Below are the code and all the weights of a small trained network. Each question names an input and a class and asks about switching units off, where a switched-off unit gives its printed mean instead of its output.

import numpy as np


def w(rows, s, z=0):
    codes = np.array(rows[::2]) - 128.0
    scale = np.full(codes.shape[1], s)
    scale[-1] = z or s
    return codes * scale


def f(y):
    return np.maximum(y, 0)


def log_softmax(a):
    a = a - a.max(-1, keepdims=True)
    return a - np.log(np.exp(a).sum(-1, keepdims=True))


def net(x, mask):
    res = np.array(x, float).reshape(1, 8) / 4 @ E
    y = f(res @ A[0][:, :-1].T + A[0][:, -1])
    res = res + np.where(mask, y, B[0][:, -1]) @ B[0][:, :-1]
    return log_softmax(res[-1] @ U[:, :-1].T + U[:, -1])


A, B = {}, {}
E = w([
[109,199,32,205,121],'x0',
[141,173,155,94,131],'x1',
[254,145,101,80,58],'x2',
[59,147,24,60,77],'x3',
[126,138,71,79,238],'x4',
[178,74,80,183,145],'x5',
[54,25,100,145,62],'x6',
[175,55,130,93,227],'x7',
],0.0096)
A[0] = w([
[172,102,1,142,156,168],'N0',
[99,103,116,83,155,192],'N1',
[167,203,100,98,184,224],'N2',
[98,79,167,156,124,228],'N3',
[108,137,78,138,78,144],'N4',
[203,170,144,177,112,183],'N5',
[175,114,151,140,105,112],'N6',
[137,61,162,145,84,178],'N7',
[127,133,130,33,152,149],'N8',
[90,99,154,150,71,207],'N9',
[172,194,116,131,143,183],'N10',
[144,150,115,61,103,177],'N11',
[61,119,155,163,133,142],'N12',
[44,134,159,144,120,186],'N13',
[76,100,114,203,135,227],'N14',
[151,140,143,57,134,195],'N15',
[168,95,116,104,124,123],'N16',
[69,69,58,135,46,254],'N17',
[206,67,153,90,93,173],'N18',
],0.014,0.0045)
B[0] = w([
[84,77,67,198,85,220],'N0',
[84,57,87,99,126,174],'N1',
[11,126,195,174,59,224],'N2',
[213,110,79,89,254,187],'N3',
[109,201,88,105,58,198],'N4',
[151,179,176,194,127,213],'N5',
[178,141,110,170,61,169],'N6',
[214,159,117,136,146,189],'N7',
[44,53,200,40,99,187],'N8',
[223,197,109,85,143,192],'N9',
[72,139,232,207,74,203],'N10',
[93,81,202,112,83,185],'N11',
[92,197,121,90,228,180],'N12',
[151,182,121,53,202,193],'N13',
[119,160,31,101,230,201],'N14',
[120,46,194,117,49,185],'N15',
[127,103,174,132,150,165],'N16',
[144,147,60,93,80,253],'N17',
[173,63,120,123,102,210],'N18',
],0.0078,0.017)
U = w([
[247,94,132,130,126,114],'0',
[95,193,192,160,111,212],'1',
[104,98,51,151,150,168],'2',
[118,162,107,85,215,73],'3',
[90,70,166,41,123,171],'4',
[129,196,109,81,103,4],'5',
],0.016,0.0023)

Each question gives the input, the list of numbers given to net, and the class t.
The units are the neurons (one row each of A and B). Each row of codes is followed by its name. A weight is (code - 128) times the scale printed after its matrix; where a second scale follows, it is the last column's (A, B and U).
mask holds one flag per neuron, in row order. A switched-off neuron (its flag False) gives its mean, the last column of its row in B, instead of its output. The means were averaged over made-up inputs and are rounded, as every weight is.
A unit's drop is (log p(t) with every unit on - log p(t) with that unit switched off) / (log p(t) with every unit on - log p(t) with every unit switched off).
The circuit of an input: a set's keep is (log p(t) with only the set's units on - log p(t) with every unit switched off) / (log p(t) with every unit on - log p(t) with every unit switched off). Starting from the 12 units with the biggest drops (on a tie, the unit counted first), units are removed one at a time, each time the one whose removal leaves the highest keep (on an exact tie, the one counted first), for as long as the keep stays at least 0.8.
units of the circuit, in order: the units of the circuit, biggest drop first
most important unit: the unit with the biggest drop
top k neurons: the k neurons with the biggest drops, biggest first
drop when u is switched off: that unit's drop, to one decimal
input [2,4,0,0,7,-6,8,-2], class 3: units of the circuit, in order	(N2, N13)
input [7,-5,8,0,-1,6,0,4], class 2: units of the circuit, in order	(N0)
input [4,0,-8,7,-5,0,-7,-5], class 5: top 3 neurons	(N4, N3, N17)
input [-6,3,7,6,-6,-8,-6,-7], class 4: top 3 neurons	(N8, N15, N11)
input [-3,5,-2,-4,5,3,-6,5], class 4: top 2 neurons	(N8, N15)
input [3,4,-1,-3,2,-3,-2,6], class 1: top 2 neurons	(N2, N18)
input [8,1,-8,4,0,5,6,-5], class 3: top 3 neurons	(N14, N13, N12)
input [-1,-8,-4,4,-5,5,-1,-8], class 5: top 3 neurons	(N17, N4, N9)
input [6,1,0,4,4,-1,7,-4], class 5: top 4 neurons	(N4, N17, N13, N9)
input [7,-3,1,-4,-3,-6,4,-4], class 5: top 2 neurons	(N4, N17)
input [3,-2,0,6,-2,7,4,-6], class 5: drop when N4 is switched off	0.8
input [-3,-4,-4,7,-2,5,1,-6], class 5: drop when N4 is switched off	0.7
input [2,5,-8,6,-8,-1,0,-1], class 3: drop when N10 is switched off	0.0
input [-1,0,3,-2,2,7,-6,3], class 1: drop when N2 is switched off	0.1
input [2,-2,6,8,8,8,-5,1], class 4: most important unit	N8
